How the items are linked:
j73 § j197
j73 $ j69
j73 ~ j658
j73 + j652
j73 ! j356
j73 * j995
j587 § j348
j587 $ j745
j587 ~ j931
j587 + j223
j996 § j189
j996 $ j921
j996 ~ j94
j996 ! j689
j996 * j715
j376 § j251
j376 $ j730
j376 ~ j624
j376 + j920
j376 ! j274
j86 § j275
j86 $ j88
j86 ~ j127
j86 ! j770
j86 * j280
j861 § j262
j861 $ j815
j861 ~ j556
j861 + j232
j861 * j90
j451 § j523
j451 $ j458
j451 ~ j46
j451 + j825
j451 ! j596
j337 § j306
j337 $ j790
j337 ~ j482
j337 + j215
j337 ! j714
j389 § j622
j389 $ j997
j389 ! j438
j389 * j18
j561 § j907
j561 $ j274
j561 ~ j251
j561 + j400
j561 ! j533
j274 § j561
j274 $ j952
j274 ~ j376
j274 + j658
j274 ! j995
j865 § j825
j865 $ j851
j865 ~ j401
j865 + j697
j865 ! j732
j865 * j458
j90 § j395
j90 $ j596
j90 ~ j523
j90 + j861
j88 § j86
j88 $ j567
j88 ~ j53
j88 ! j697
j88 * j401
j53 § j127
j53 $ j266
j53 ~ j322
j53 ! j88
j53 * j336
j554 § j223
j554 $ j262
j554 ~ j356
j554 + j402
j554 * j745
j197 § j401
j197 $ j73
j197 ~ j400
j197 + j567
j197 ! j851
j197 * j533
j372 § j402
j372 $ j232
j372 ~ j572
j372 * j262
j770 § j629
j770 $ j697
j770 ~ j86
j770 ! j386
j770 * j825
j494 § j725
j494 $ j622
j494 ! j322
j494 * j597
j439 § j482
j439 $ j917
j439 + j597
j439 ! j790
j336 § j609
j336 $ j400
j336 ~ j902
j336 + j53
j336 ! j401
j336 * j907
j27 § j952
j27 $ j714
j27 ~ j306
j27 + j460
j27 ! j673
j368 § j386
j368 $ j751
j368 ~ j697
j368 * j732
j266 § j53
j266 $ j845
j266 ~ j831
j266 ! j567
j266 * j400
j622 § j494
j622 $ j389
j622 ! j831
j622 * j167
j232 § j372
j232 $ j386
j232 ~ j629
j232 * j861
j523 § j774
j523 $ j451
j523 ~ j673
j523 + j556
j523 ! j90
j725 § j94
j725 $ j494
j725 ! j921
j725 * j217
j917 § j439
j917 $ j624
j917 + j167
j917 ! j251
j624 § j917
j624 $ j550
j624 + j18
j624 ! j376
j189 § j438
j189 $ j996
j189 ~ j997
j189 ! j176
j189 * j169
j278 § j931
j278 $ j774
j278 ~ j995
j278 + j356
j278 ! j745
j780 § j652
j780 $ j275
j780 ~ j176
j780 ! j572
j780 * j69
j896 § j179
j896 $ j572
j896 ~ j652
j896 ! j402
j896 * j356
j458 § j451
j458 $ j931
j458 ~ j250
j458 + j865
j458 ! j348
j920 § j381
j920 $ j169
j920 ~ j18
j920 + j438
j920 ! j658
j920 * j376
j689 § j176
j689 $ j127
j689 ~ j996
j689 ! j275
j689 * j460
j322 § j921
j322 $ j831
j322 ~ j494
j322 ! j53
j322 * j902
j995 § j533
j995 $ j573
j995 ~ j274
j995 + j73
j995 ! j278
j438 § j831
j438 $ j189
j438 ~ j389
j438 ! j845
j438 * j920
j673 § j573
j673 $ j46
j673 ~ j27
j673 + j618
j673 ! j523
j825 § j556
j825 $ j865
j825 ~ j280
j825 + j770
j825 ! j815
j825 * j451
j215 § j715
j215 $ j902
j215 ~ j217
j215 + j921
j215 ! j609
j215 * j337
j356 § j851
j356 $ j874
j356 ~ j73
j356 + j896
j356 ! j554
j356 * j278
j250 § j46
j250 $ j533
j250 ~ j907
j250 + j401
j250 ! j458
j997 § j389
j997 $ j94
j997 ! j189
j997 * j182
j697 § j770
j697 $ j179
j697 ~ j88
j697 ! j368
j697 * j865
j597 § j217
j597 $ j167
j597 + j494
j597 ! j902
j597 * j439
j176 § j845
j176 $ j689
j176 ~ j189
j176 ! j780
j176 * j486
j460 § j486
j460 $ j609
j460 ~ j715
j460 + j689
j460 ! j618
j460 * j27
j921 § j996
j921 $ j322
j921 ~ j725
j921 ! j127
j921 * j215
j845 § j266
j845 $ j176
j845 ~ j438
j845 ! j652
j845 * j658
j815 § j861
j815 $ j732
j815 ~ j825
j815 + j386
j815 * j596
j567 § j88
j567 $ j652
j567 ~ j266
j567 ! j179
j567 * j197
j902 § j215
j902 $ j381
j902 ~ j597
j902 + j322
j902 ! j336
j902 * j790
j167 § j597
j167 $ j18
j167 + j622
j167 ! j381
j167 * j917
j470 § j182
j470 $ j217
j470 + j94
j470 ! j715
j470 * j419
j652 § j567
j652 $ j780
j652 ~ j845
j652 ! j896
j652 * j73
j745 § j587
j745 $ j395
j745 ~ j278
j745 + j554
j790 § j337
j790 $ j251
j790 ~ j439
j790 + j902
j790 ! j907
j907 § j714
j907 $ j561
j907 ~ j790
j907 + j336
j907 ! j250
j275 § j780
j275 $ j86
j275 ~ j689
j275 ! j629
j275 * j618
j751 § j368
j751 $ j402
j751 ~ j179
j751 * j223
j714 § j27
j714 $ j907
j714 ~ j337
j714 + j609
j714 ! j46
j732 § j815
j732 $ j223
j732 ~ j865
j732 + j368
j732 * j348
j831 § j322
j831 $ j438
j831 ~ j622
j831 ! j266
j831 * j381
j730 § j376
j730 $ j306
j730 ~ j550
j730 + j169
j730 ! j952
j573 § j995
j573 $ j673
j573 ~ j952
j573 + j69
j573 ! j774
j556 § j874
j556 $ j825
j556 ~ j618
j556 + j629
j556 ! j861
j556 * j523
j169 § j920
j169 $ j715
j169 ~ j182
j169 + j189
j169 ! j486
j169 * j730
j874 § j356
j874 $ j556
j874 ~ j69
j874 + j572
j874 ! j262
j874 * j774
j18 § j167
j18 $ j182
j18 + j389
j18 ! j920
j18 * j624
j381 § j902
j381 $ j920
j381 ~ j167
j381 + j831
j381 ! j400
j381 * j251
j348 § j596
j348 $ j587
j348 ~ j458
j348 + j732
j572 § j896
j572 $ j629
j572 ~ j780
j572 ! j372
j572 * j874
j952 § j274
j952 $ j27
j952 ~ j730
j952 + j486
j952 ! j573
j280 § j618
j280 $ j401
j280 ~ j609
j280 + j86
j280 ! j825
j280 * j46
j262 § j554
j262 $ j861
j262 ~ j874
j262 + j372
j262 * j395
j419 § j550
j419 $ j482
j419 + j470
j419 ! j306
j223 § j732
j223 $ j554
j223 ~ j851
j223 + j751
j223 * j587
j46 § j673
j46 $ j250
j46 ~ j714
j46 + j280
j46 ! j451
j127 § j689
j127 $ j53
j127 ~ j921
j127 ! j86
j127 * j609
j851 § j865
j851 $ j356
j851 ~ j197
j851 + j179
j851 ! j223
j851 * j931
j182 § j18
j182 $ j470
j182 + j997
j182 ! j169
j182 * j550
j217 § j470
j217 $ j597
j217 + j725
j217 ! j215
j217 * j482
j931 § j458
j931 $ j278
j931 ~ j533
j931 + j851
j931 ! j587
j179 § j697
j179 $ j896
j179 ~ j567
j179 ! j751
j179 * j851
j251 § j790
j251 $ j376
j251 ~ j917
j251 + j381
j251 ! j561
j306 § j730
j306 $ j337
j306 ~ j419
j306 + j715
j306 ! j27
j550 § j624
j550 $ j419
j550 + j182
j550 ! j730
j715 § j169
j715 $ j215
j715 ~ j470
j715 + j996
j715 ! j460
j715 * j306
j94 § j997
j94 $ j725
j94 ! j996
j94 * j470
j596 § j90
j596 $ j348
j596 ~ j451
j596 + j815
j774 § j278
j774 $ j523
j774 ~ j573
j774 + j874
j774 ! j395
j658 § j400
j658 $ j486
j658 ~ j920
j658 + j845
j658 ! j73
j658 * j274
j402 § j751
j402 $ j372
j402 ~ j896
j402 * j554
j618 § j69
j618 $ j280
j618 ~ j460
j618 + j275
j618 ! j556
j618 * j673
j486 § j658
j486 $ j460
j486 ~ j169
j486 + j176
j486 ! j69
j486 * j952
j401 § j280
j401 $ j197
j401 ~ j336
j401 + j88
j401 ! j865
j401 * j250
j386 § j232
j386 $ j368
j386 ~ j770
j386 * j815
j629 § j572
j629 $ j770
j629 ~ j275
j629 ! j232
j629 * j556
j400 § j336
j400 $ j658
j400 ~ j381
j400 + j266
j400 ! j197
j400 * j561
j533 § j250
j533 $ j995
j533 ~ j561
j533 + j197
j533 ! j931
j69 § j73
j69 $ j618
j69 ~ j486
j69 + j780
j69 ! j874
j69 * j573
j482 § j419
j482 $ j439
j482 + j217
j482 ! j337
j395 § j745
j395 $ j90
j395 ~ j774
j395 + j262
j609 § j460
j609 $ j336
j609 ~ j215
j609 + j127
j609 ! j280
j609 * j714

The rows follow the links: the fewer symbols apart two items are, the more alike their rows tend to be.

Each row is also shifted at random along 4 hidden directions that mean nothing.

The rows of 90 items, shuffled:
Each row is one item's numbers.
r1: 0	-2	10	18	-1	15	1	2	4	-3	-12	-18	-14	31	-9	12	17	0	13	17	-8	7	-2	21	-13	-11	3	9	-7	20	-11	6	6	-7	-11	-26	10
r2: 48	-9	-10	-4	-4	-3	-3	-28	-28	-15	-23	30	12	-36	8	-22	11	12	-5	0	5	5	-11	1	8	20	8	-10	9	0	13	0	-15	20	3	4	6
r3: -21	10	-11	-1	12	1	-3	-3	14	0	17	2	-2	-29	17	20	-3	11	8	8	4	26	-23	-24	14	-5	-17	-17	-39	6	-6	-5	1	4	9	35	6
r4: 5	24	20	34	-32	-13	5	-1	23	-4	14	-21	-24	24	0	31	13	-14	-7	18	5	1	-3	9	-1	-2	-7	14	-18	3	-7	9	0	7	0	16	1
r5: -3	-1	-16	-6	-5	4	-7	-14	-18	-2	-19	12	26	-31	14	-14	10	11	5	2	-6	15	-11	-15	8	21	7	-22	-4	4	14	-5	-19	19	8	11	12
r6: 9	-9	22	24	18	-28	-2	3	-13	10	14	32	2	11	-16	17	10	-11	-6	4	29	18	-8	18	-6	-14	-23	15	-5	3	-23	1	44	20	-12	-31	-14
r7: 49	-22	-7	-1	-5	11	-2	-6	-29	7	-20	34	13	0	-9	-33	12	7	3	-2	-5	-13	2	12	-5	13	20	-4	21	4	2	-3	-6	4	-6	-40	2
r8: 21	0	-6	-7	-3	30	-5	-13	-16	2	-28	-10	7	12	-3	-16	1	17	23	19	-9	8	-11	5	2	22	16	-30	-21	19	8	7	-26	8	13	-5	23
r9: -1	21	11	-29	-6	-22	-1	1	-12	-12	7	-16	-12	-15	1	-27	-20	-13	2	-25	23	-15	6	12	2	24	14	9	24	-30	21	-2	-5	-9	19	30	-27
r10: -2	-2	12	8	-5	-7	-3	-3	-6	10	-16	-28	-27	44	-18	5	6	3	23	2	13	12	-7	19	-19	5	12	11	-10	26	-4	-4	8	-4	19	-16	12
r11: -30	-16	6	-1	1	-5	7	10	-5	15	-8	0	12	34	-17	10	1	-4	9	-5	-5	-7	8	0	-17	-11	9	8	11	11	-7	-2	18	-2	-6	-38	4
r12: 40	-18	-20	-6	30	35	-14	-11	-14	0	-17	25	-9	-19	6	-26	-5	13	19	12	13	18	-11	13	7	-4	0	-19	-5	8	2	-2	15	-13	-2	-19	-1
r13: 17	11	-14	3	-7	41	-7	-8	10	-1	-8	-15	-12	-3	15	-14	0	18	18	26	-12	10	-15	6	13	11	5	-30	-46	9	4	5	-18	-10	4	27	21
r14: 16	-18	-8	-17	19	-5	6	13	-9	7	-5	15	32	-20	6	-8	-9	-7	-15	-16	-9	-14	9	-13	5	5	1	-4	39	-14	8	-8	-1	5	-8	-13	-9
r15: -44	-11	-18	-46	32	-15	8	20	2	14	-1	-18	25	-9	-3	-1	-28	5	6	-26	-5	-9	12	-27	-4	0	5	2	24	-2	17	-13	3	-13	9	-5	2
r16: -17	15	-3	-5	-8	-22	0	-9	-10	-17	1	4	17	-41	8	-9	0	1	-14	-15	1	-1	2	-15	11	13	1	-2	11	-14	12	-2	-23	17	10	25	-7
r17: 15	24	8	17	-31	-12	-3	-13	-2	-20	14	11	-30	-15	3	-12	8	1	-18	-5	12	-10	-2	13	6	10	-7	4	-10	-24	3	3	-3	6	3	34	-16
r18: 59	-12	2	-17	-1	26	-3	11	-19	1	-10	10	-13	5	-9	-49	-17	-14	-2	-9	3	-24	16	27	-3	6	25	5	32	-16	5	5	-2	-17	-6	-29	-10
r19: -20	-1	13	-14	8	5	-3	0	-21	18	-3	4	-5	18	-17	-23	-21	6	12	6	39	16	-12	18	-3	15	12	-7	-16	-3	2	4	24	9	23	-6	-6
r20: 4	12	6	18	-2	20	-8	8	28	-7	10	-25	-33	14	6	31	-1	-2	9	13	-4	5	-3	10	7	-17	-13	7	-14	2	-19	5	6	-31	-11	14	-2
r21: 31	-23	3	-14	49	13	1	28	-2	20	6	17	23	16	-6	4	-15	-13	-5	6	-4	3	8	4	5	-17	-11	-4	11	1	-11	7	33	-8	-11	-43	-10
r22: -22	27	1	16	-27	-6	-1	-4	23	-16	15	-22	-30	0	5	22	11	-2	-3	-3	1	-4	6	-3	0	-1	-4	16	-17	-6	-1	-1	-8	-7	5	31	-5
r23: 4	-15	-4	-18	13	4	4	6	-23	18	-7	18	40	6	-7	-15	-6	0	9	4	-3	0	5	-7	-1	9	13	-16	3	7	3	3	-3	20	6	-26	9
r24: -52	8	8	29	-13	2	-2	-8	5	4	25	27	9	-9	7	19	14	2	-3	23	13	27	-20	-14	15	7	-19	-18	-52	0	-19	8	8	30	4	21	10
r25: -15	4	0	8	-6	6	-4	-20	0	1	12	27	-12	-22	7	-6	5	13	6	15	18	18	-22	1	18	9	-15	-18	-44	-1	0	-3	10	17	3	18	-4
r26: 11	-3	8	2	-14	9	11	14	1	0	-1	-12	35	14	-2	-5	-2	-26	-26	7	-28	-29	25	-2	-4	11	24	-7	41	-13	10	19	-27	19	-15	-26	9
r27: -29	9	-8	-12	-1	0	3	1	9	-17	-13	-32	-39	2	5	4	-6	2	8	-17	-1	-15	7	10	-11	-11	4	23	23	-1	5	-9	-6	-40	-5	9	-5
r28: 2	24	9	21	-31	-19	1	-10	13	-13	23	-5	-23	-7	9	0	7	-11	-19	-1	10	-7	-2	5	8	10	-9	8	-18	-21	2	10	-5	14	3	44	-10
r29: 5	18	16	8	-37	-19	2	-1	-14	-9	-17	-34	-37	33	-22	-15	-2	-2	13	-20	25	-14	8	25	-32	18	27	34	11	-1	11	-11	1	-7	16	-2	3
r30: 18	-2	-5	-21	10	-7	-1	2	-14	1	-10	3	33	-18	3	-11	-9	-5	-8	-18	-11	-15	16	-11	-6	7	15	3	35	-10	17	-2	-15	6	-1	-11	2
r31: 26	-5	13	4	-25	-9	5	9	-9	2	-9	-14	9	39	-15	-9	6	-18	-11	-10	-10	-23	23	17	-23	11	32	15	29	-1	2	5	-15	9	0	-31	6
r32: 39	11	11	10	2	-7	0	0	2	6	12	7	-29	4	-4	-2	-12	5	5	5	33	22	-16	14	8	-2	-18	1	-39	-8	-8	4	24	-2	16	19	-12
r33: -25	7	19	-11	-8	16	-2	-9	-22	15	-15	-7	-16	30	-18	-25	-14	9	25	1	25	8	-8	19	-12	23	29	-7	-25	9	0	1	4	4	24	-4	12
r34: 4	-11	-17	19	-9	40	-4	-1	0	-6	-36	-8	-7	14	7	1	23	14	15	22	-28	4	-10	10	-9	-6	17	-4	-8	32	-6	-3	-14	-12	-9	-23	24
r35: -5	-3	5	-28	5	2	3	10	-15	2	-4	1	12	-2	-1	-30	-18	-10	-4	-18	-1	-22	14	2	-5	10	23	5	36	-17	15	2	-16	0	3	-10	-7
r36: -10	-18	-1	2	3	-13	4	9	-7	16	-9	-1	37	23	-17	20	17	-1	1	2	-18	2	7	-14	-18	-4	9	4	8	19	-4	-4	-1	18	-8	-37	20
r37: 27	-18	-5	-39	9	-17	2	1	-32	9	-17	1	19	-12	-8	-25	-13	10	9	-27	8	-8	7	-17	-16	19	18	-2	20	0	22	-17	-1	10	19	-10	1
r38: 8	9	-14	13	1	3	-8	-8	6	-6	8	11	-1	-31	20	6	4	11	4	4	7	18	-17	-9	16	-7	-24	-14	-32	-1	-6	-2	2	3	1	29	-2
r39: -34	7	6	7	26	18	-5	15	29	1	38	11	-18	1	7	12	-19	-6	-8	18	10	11	-11	12	23	-21	-31	-5	-26	-11	-24	9	27	-16	-10	17	-25
r40: -7	-13	14	-10	7	-2	5	9	-13	23	2	14	36	23	-13	-9	-1	-15	-3	6	-2	-10	10	4	-5	3	15	-7	5	5	-3	13	5	27	-1	-33	5
r41: -33	2	18	7	8	-14	-4	7	-15	0	7	28	-29	0	-13	-17	0	-7	-10	-9	33	-6	0	35	-3	-6	-11	18	1	-23	-11	1	41	-2	-3	-12	-28
r42: -6	-12	-13	1	-18	1	2	-9	-5	-16	-19	-6	6	-2	-2	-5	10	1	-4	-18	-29	-33	18	-7	-17	-3	27	12	35	2	8	-9	-23	-9	-16	-19	5
r43: 9	-18	9	-17	38	14	0	25	-3	23	5	13	33	12	-8	-11	-22	-5	-1	2	3	3	7	3	10	-6	0	-8	15	-2	-4	8	25	1	-13	-38	-6
r44: 46	26	-4	19	-26	4	-3	-14	10	-24	9	-10	-4	-26	16	3	12	1	-10	6	-15	0	-7	-9	13	9	-5	-8	-14	-10	8	7	-26	10	-2	40	1
r45: 38	3	0	23	-3	28	-3	-5	4	-3	14	22	-29	5	7	-10	9	1	-2	29	4	5	-11	22	19	-7	-11	-14	-26	2	-21	10	5	-3	-10	8	-10
r46: -14	-22	-14	-5	1	-11	5	-3	-6	1	-15	-4	13	7	-6	7	9	7	3	-13	-21	-6	7	-18	-21	-1	5	8	24	21	10	-18	-5	0	-7	-23	17
r47: 18	-17	1	18	-27	9	6	-2	-16	2	-22	10	18	28	-10	-1	33	2	-6	7	-35	-18	13	4	-17	-4	22	-3	15	22	2	1	-20	15	-15	-47	17
r48: 20	-17	-5	-15	10	-18	-2	7	-11	-2	-6	18	16	-17	-8	-13	-3	-2	-15	-27	-3	-15	8	-11	-6	-6	4	11	39	-10	4	-11	7	6	-10	-15	-14
r49: -15	-28	-22	-35	32	1	-2	-1	-19	7	-12	32	14	-27	-3	-23	-15	14	10	-22	7	-3	1	-10	1	-9	0	-2	18	-4	6	-17	13	-8	4	-15	-12
r50: 3	12	13	-6	17	-18	-4	6	-4	-17	11	6	-6	-21	1	-11	-15	-18	-20	-12	19	-4	5	11	12	0	-13	8	24	-28	4	1	7	-5	-1	14	-25
r51: -56	5	4	-5	26	19	-3	22	30	3	4	-28	-26	22	-2	21	-16	0	1	0	-2	1	0	10	-7	-28	-8	13	5	11	-11	-1	19	-44	-6	-13	-3
r52: -39	24	31	7	-19	-34	0	5	-5	4	12	-24	-8	37	-24	11	-7	-17	-7	-9	30	-1	4	16	-19	15	8	23	2	-9	-3	4	13	15	12	6	-9
r53: -29	-12	-8	-14	-2	-4	2	1	-21	-4	-2	25	-8	-10	-8	-44	-9	1	-12	-21	-1	-34	16	14	-6	11	17	12	30	-22	4	-9	3	-8	-9	-13	-17
r54: -14	-7	-16	-1	-19	-13	-2	-24	-11	-13	-36	-12	-21	-16	-1	4	18	28	25	-19	-4	6	-7	-11	-21	-3	10	15	2	22	8	-25	-1	-13	9	10	18
r55: -3	15	1	1	-13	-33	4	-14	-1	-19	-7	-27	24	-20	5	24	11	-4	-9	-17	-7	2	4	-25	0	10	3	11	19	1	13	-1	-21	17	2	20	9
r56: 30	17	13	27	-17	21	-5	-8	2	3	17	6	-16	17	-1	-1	0	4	0	25	7	11	-12	17	12	14	3	-17	-41	-4	-10	10	-5	14	9	15	6
r57: -4	1	-10	15	-8	29	7	-9	-5	1	-21	-13	11	20	1	6	18	11	10	25	-22	11	-8	-4	-10	8	15	-20	-15	24	-3	9	-21	7	-6	-20	29
r58: 11	2	-11	7	-11	-16	-1	-18	0	-6	-27	-21	9	-10	4	26	21	13	10	-4	-14	15	-11	-22	-16	0	8	3	10	24	15	-11	-15	5	5	4	25
r59: 29	-1	-19	12	14	16	-5	-15	8	-12	3	17	-9	-33	19	5	11	14	1	12	-9	8	-18	-6	21	-14	-26	-14	-23	3	-9	1	5	-7	-9	21	-6
r60: -24	-7	16	3	-22	-10	9	-4	-29	11	-9	14	26	36	-28	-19	8	-9	3	-3	1	-12	10	1	-12	15	33	-1	7	-2	0	2	-3	35	9	-28	10
r61: 52	15	3	23	-24	7	-4	-10	11	-23	11	14	-30	-16	13	-4	11	-13	-21	10	-1	-11	-2	14	13	-4	-8	0	-6	-17	1	10	-11	-10	-10	26	-18
r62: 9	-7	14	-13	10	6	6	25	-1	10	5	0	28	21	-11	-15	-19	-27	-14	3	-5	-17	14	9	-3	8	18	-6	24	-11	3	14	5	4	-8	-31	-7
r63: 34	-9	6	8	12	3	-5	-4	-15	7	-10	8	31	1	1	2	2	8	6	22	3	23	-17	-7	8	15	-3	-28	-17	19	1	10	2	25	12	-7	15
r64: -5	28	11	-21	1	-42	-1	3	3	-6	-2	-41	-16	-2	-7	3	-17	-11	1	-25	23	-3	6	3	-8	9	13	24	23	-14	17	-12	-4	-13	21	27	-6
r65: -17	20	21	7	-6	20	6	14	-3	-6	20	2	7	19	0	-19	-11	-29	-15	34	0	-12	9	29	19	18	10	-17	7	-20	2	33	-11	11	-5	-10	-12
r66: 23	-12	-6	-19	27	25	-7	-5	-20	10	-12	26	12	-13	12	-27	-6	14	13	16	7	16	-19	10	18	7	-3	-24	-16	13	-1	5	12	-5	7	-9	5
r67: -3	2	3	13	-22	17	1	-14	-15	-27	-5	32	-19	-25	5	-39	11	-19	-28	-5	-7	-31	8	30	11	8	2	0	23	-28	3	11	-11	-2	-20	4	-25
r68: 7	-24	-9	-11	6	-14	2	-3	-24	8	-9	31	39	-20	-1	-15	2	2	-7	-5	-7	-3	7	-15	3	5	4	0	20	-5	2	4	2	21	-4	-27	-4
r69: -5	13	-1	8	-14	5	2	-2	26	-14	-2	-26	-42	2	12	10	-2	2	6	-3	0	-8	-2	1	0	-11	-4	13	-12	5	-2	-9	0	-31	1	28	-8
r70: -4	21	14	14	-18	4	-3	-3	8	8	16	-6	-16	19	-3	17	8	3	8	8	19	18	-11	6	-5	0	-1	-9	-45	2	-13	3	7	11	18	18	5
r71: -1	-15	-7	-28	22	0	-4	2	-26	13	-15	24	13	-1	-4	-33	-18	8	12	-9	19	-2	0	-8	-3	8	15	-7	9	2	7	-9	14	-1	7	-20	-3
r72: 20	21	13	4	-18	-9	-3	3	5	0	21	-8	-28	4	-5	-6	-8	-3	3	-3	30	8	-3	17	0	17	-6	4	-24	-14	-3	10	6	-4	18	35	-9
r73: -27	27	11	19	-17	-24	3	-2	23	-7	27	-23	-18	-4	9	28	5	-6	-10	-5	9	5	-3	-7	0	1	-13	9	-19	-12	-7	5	3	7	14	41	-4
r74: 53	-13	2	-38	42	26	2	30	-1	16	-1	-10	5	10	0	-31	-37	-10	6	-4	0	-15	15	13	6	1	10	-8	20	-12	9	6	7	-29	-3	-26	-19
r75: 12	-17	13	2	-9	-25	8	3	-21	20	-6	6	44	20	-16	10	17	3	2	-7	-3	3	9	-14	-19	10	15	1	6	10	1	-4	3	38	3	-33	18
r76: 12	22	22	25	-33	-21	1	-2	16	-6	21	-16	-25	22	-6	23	7	-12	-2	0	24	4	-4	7	-3	1	-5	14	-23	-4	-6	9	1	9	12	26	-4
r77: -4	0	7	-36	30	14	-6	13	-10	6	10	11	-27	-2	-9	-44	-34	-8	11	-4	39	-3	-5	26	10	6	-1	-5	1	-11	5	4	29	-27	14	4	-27
r78: 57	-4	8	-11	20	9	-9	1	-18	8	-6	7	-9	10	-11	-23	-20	-3	9	11	31	12	-5	22	7	13	0	-8	-9	-2	0	6	22	-3	5	-13	-9
r79: 33	-11	3	-14	0	7	4	8	-7	12	-17	-13	1	34	-18	-9	-8	2	19	-7	-5	-8	15	5	-26	9	27	9	17	14	5	-10	2	-4	12	-35	12
r80: -15	15	-7	21	-17	4	2	-14	11	-15	16	20	-1	-32	21	5	10	0	-17	10	-5	5	-6	-7	20	4	-21	-12	-23	-15	-4	5	-9	11	-7	41	-15
r81: 29	-5	4	-12	25	-17	4	16	-7	3	7	8	29	-1	-4	-6	-14	-19	-21	-11	-3	-17	22	0	3	-10	2	8	31	-17	4	2	13	9	-11	-23	-15
r82: -3	9	-15	1	0	0	-9	-10	10	-15	11	18	-25	-40	14	-2	4	9	-5	-4	9	7	-8	-4	14	-11	-20	2	-17	-8	-2	-11	7	-11	-4	35	-15
r83: -56	0	-11	-2	-2	20	-7	-14	-4	-25	-3	33	12	-40	22	-26	8	-6	-18	2	-9	-6	-1	0	27	9	-1	-18	5	-24	10	11	-22	10	-12	13	-10
r84: 53	-13	-17	-2	16	-5	-7	-19	-18	-10	-26	23	3	-36	8	-10	10	11	-2	-4	3	10	-22	-1	1	-5	-17	-3	11	1	-3	-14	8	6	-7	1	-3
r85: 16	17	18	21	-12	-3	0	6	17	-20	-5	-46	3	17	5	33	11	-23	-22	12	-30	-16	15	0	5	-11	4	12	27	-1	4	14	-26	-8	-9	1	1
r86: 23	9	-1	14	-19	-25	2	-20	-9	-9	-8	-11	37	-12	2	30	22	1	-2	5	-12	18	-3	-21	-13	6	5	-5	1	10	8	-5	-23	37	3	8	27
r87: -3	15	15	12	0	-15	2	5	8	2	34	6	-20	-5	-2	19	-9	-6	-10	2	33	15	-14	8	5	-9	-29	9	-24	-9	-11	3	33	2	4	27	-14
r88: 45	-2	-6	19	17	8	-1	-4	14	0	8	18	-17	-9	11	11	8	8	4	18	9	21	-20	0	14	-13	-28	-12	-29	6	-21	3	19	-2	-7	10	1
r89: 12	-4	-18	-11	28	1	-8	-14	-4	-11	-12	18	-6	-47	17	-15	-4	8	-10	-9	-2	-7	-2	-1	17	-9	-15	1	22	-5	1	-5	-1	-18	-16	9	-17
r90: 47	-3	14	-25	10	-24	10	21	-3	14	0	-26	16	28	-20	-3	-23	-15	4	-19	14	-4	18	4	-21	8	16	17	29	-3	8	0	9	4	9	-22	-8

Some items, each with its row:
j861 r84
j697 r81
j533 r72
j18 r1
j439 r69
j73 r19
j197 r65
j348 r61
j609 r55
j127 r15
j232 r49
j790 r22
j274 r70
j658 r33
j86 r30
j182 r34
j629 r68
j995 r56
j179 r74
j372 r7
j460 r86
j815 r89
j280 r16
j381 r29
j573 r24
j751 r18
j46 r44
j917 r20
j725 r42
j451 r80

Row, symbols taken left to right, then the row they reach:
r85 ! !: r9
r50 + §: r14
r10 § ~: r51
r76 + §: r64
r3 ! !: r59
r17 + §: r83
r32 + §: r77
r78 $ *: r25
r71 ~ *: r63
r23 * $: r5
r28 $ !: r87
r21 § *: r41
r45 + $: r12
r2 *: r38
r54 § !: r57
r88 + §: r6
r67 * §: r82

